Below are the code and all the weights of a small trained network. Each question names an input and a class and asks about switching units off, where a switched-off unit gives its printed mean instead of its output.

import numpy as np


def w(rows, s, z=0):
    codes = np.array(rows[::2]) - 128.0
    scale = np.full(codes.shape[1], s)
    scale[-1] = z or s
    return codes * scale


def norm(h):
    return h / np.sqrt((h * h).mean(-1, keepdims=True) + 1e-5)


def f(y):
    return y / 2 * (1 + np.tanh(0.7978845608 * (y + 0.044715 * y**3)))


def log_softmax(a):
    a = a - a.max(-1, keepdims=True)
    return a - np.log(np.exp(a).sum(-1, keepdims=True))


def net(x, mask):
    res = np.array(x, float).reshape(1, 2) / 4 @ E
    u = 0
    for l in range(3):
        y = f(norm(res) @ A[l][:, :-1].T + A[l][:, -1])
        res = res + np.where(mask[u : u + 5], y, B[l][:, -1]) @ B[l][:, :-1]
        u += 5
    return log_softmax(norm(res)[-1] @ U[:, :-1].T + U[:, -1])


A, B = {}, {}
E = w([
[200,128,74,198,102,90,139,150,113,76,76],'x0',
[43,107,140,124,254,60,145,109,91,146,150],'x1',
],0.0081)
A[0] = w([
[16,86,174,89,242,86,94,76,87,180,177,152],'0.n1',
[83,206,183,19,65,254,24,41,201,192,190,45],'0.n2',
[84,89,222,141,170,80,120,151,75,167,140,74],'0.n3',
[77,226,201,35,54,224,39,56,189,172,185,4],'0.n4',
[82,206,192,135,118,176,131,123,141,152,167,107],'0.n5',
],0.0096,0.0046)
B[0] = w([
[244,41,40,164,81,229,141,38,182,109,71,255],'0.n1',
[137,224,218,78,123,90,174,131,182,199,249,233],'0.n2',
[150,145,92,155,107,156,182,141,144,130,97,179],'0.n3',
[38,207,197,42,76,103,118,154,205,192,210,216],'0.n4',
[102,150,78,129,157,144,65,117,122,110,83,163],'0.n5',
],0.012,0.018)
A[1] = w([
[109,188,126,118,65,144,136,154,217,88,139,118],'1.n1',
[117,237,82,93,56,192,76,106,203,207,127,48],'1.n2',
[173,241,219,57,66,205,189,101,157,236,241,118],'1.n3',
[36,122,198,21,125,169,164,126,136,198,188,27],'1.n4',
[1,174,223,41,31,99,202,206,210,143,221,1],'1.n5',
],0.0099,0.0072)
B[1] = w([
[146,79,122,161,105,153,143,124,159,171,156,178],'1.n1',
[75,168,202,55,111,84,196,193,82,105,168,191],'1.n2',
[154,195,238,70,81,107,235,252,223,200,213,253],'1.n3',
[149,193,36,123,177,97,81,136,205,138,64,180],'1.n4',
[146,123,158,209,119,115,195,8,109,72,74,220],'1.n5',
],0.013,0.02)
A[2] = w([
[127,157,203,47,94,132,207,172,223,210,222,131],'2.n1',
[45,140,69,158,187,93,223,89,86,103,145,65],'2.n2',
[73,125,37,99,239,112,153,19,170,190,119,3],'2.n3',
[105,141,140,154,171,27,170,167,53,96,120,149],'2.n4',
[97,17,175,122,228,179,124,59,2,152,116,233],'2.n5',
],0.0087,0.0055)
B[2] = w([
[57,187,240,62,101,66,62,247,168,187,130,250],'2.n1',
[249,125,64,199,55,134,108,104,105,57,112,128],'2.n2',
[178,39,42,124,106,202,205,151,94,144,110,131],'2.n3',
[100,154,162,106,174,23,42,191,64,93,135,140],'2.n4',
[120,88,20,110,49,110,198,127,40,142,162,138],'2.n5',
],0.011,0.019)
U = w([
[59,88,72,59,122,107,212,132,63,156,157,84],'0',
[117,213,247,66,91,159,222,196,222,210,216,197],'1',
[96,174,133,190,200,41,66,173,77,65,54,182],'2',
[206,74,75,201,95,206,123,45,182,75,52,220],'3',
[37,95,126,71,199,176,186,134,119,200,182,1],'4',
],0.013,0.0073)

Each question gives the input, the list of numbers given to net, and the class t.
The units are the neurons (one row each of A and B). Each row of codes is followed by its name. A weight is (code - 128) times the scale printed after its matrix; where a second scale follows, it is the last column's (A, B and U).
mask holds one flag per neuron, layer by layer. A switched-off neuron (its flag False) gives its mean, the last column of its row in B, instead of its output. The means were averaged over made-up inputs and are rounded, as every weight is.
A unit's drop is (log p(t) with every unit on - log p(t) with that unit switched off) / (log p(t) with every unit on - log p(t) with every unit switched off).
The circuit of an input: a set's keep is (log p(t) with only the set's units on - log p(t) with every unit switched off) / (log p(t) with every unit on - log p(t) with every unit switched off). Starting from the 12 units with the biggest drops (on a tie, the unit counted first), units are removed one at a time, each time the one whose removal leaves the highest keep (on an exact tie, the one counted first), for as long as the keep stays at least 0.8.
circuit, biggest first: the units of the circuit, biggest drop first
most important unit: the unit with the biggest drop
k most important neurons: the k neurons with the biggest drops, biggest first
k most important neurons of layer l: the k neurons of layer l with the biggest drops, biggest first
drop when u is switched off: that unit's drop, to one decimal
input [7,7], class 3: circuit, biggest first => 0.n2, 1.n3
input [2,1], class 2: circuit, biggest first => 0.n1, 0.n2, 0.n4, 1.n3
input [-7,8], class 3: most important unit => 0.n1
input [8,-1], class 2: 2 most important neurons of layer 1 => 1.n3, 1.n1
input [4,3], class 3: circuit, biggest first => 0.n2, 1.n3, 0.n4
input [6,-7], class 3: 2 most important neurons => 0.n2, 0.n4
input [7,0], class 2: 2 most important neurons => 0.n2, 0.n1
input [4,0], class 2: 3 most important neurons of layer 1 => 1.n1, 1.n3, 1.n5
input [8,2], class 2: 2 most important neurons of layer 0 => 0.n2, 0.n1
input [3,1], class 2: 4 most important neurons of layer 1 => 1.n3, 1.n1, 1.n5, 1.n4
input [5,5], class 3: drop when 1.n3 is switched off => 0.9
input [5,2], class 2: drop when 2.n4 is switched off => 0.1
input [5,0], class 2: drop when 1.n3 is switched off => 0.6
input [3,2], class 2: most important neuron of layer 2 => 2.n4
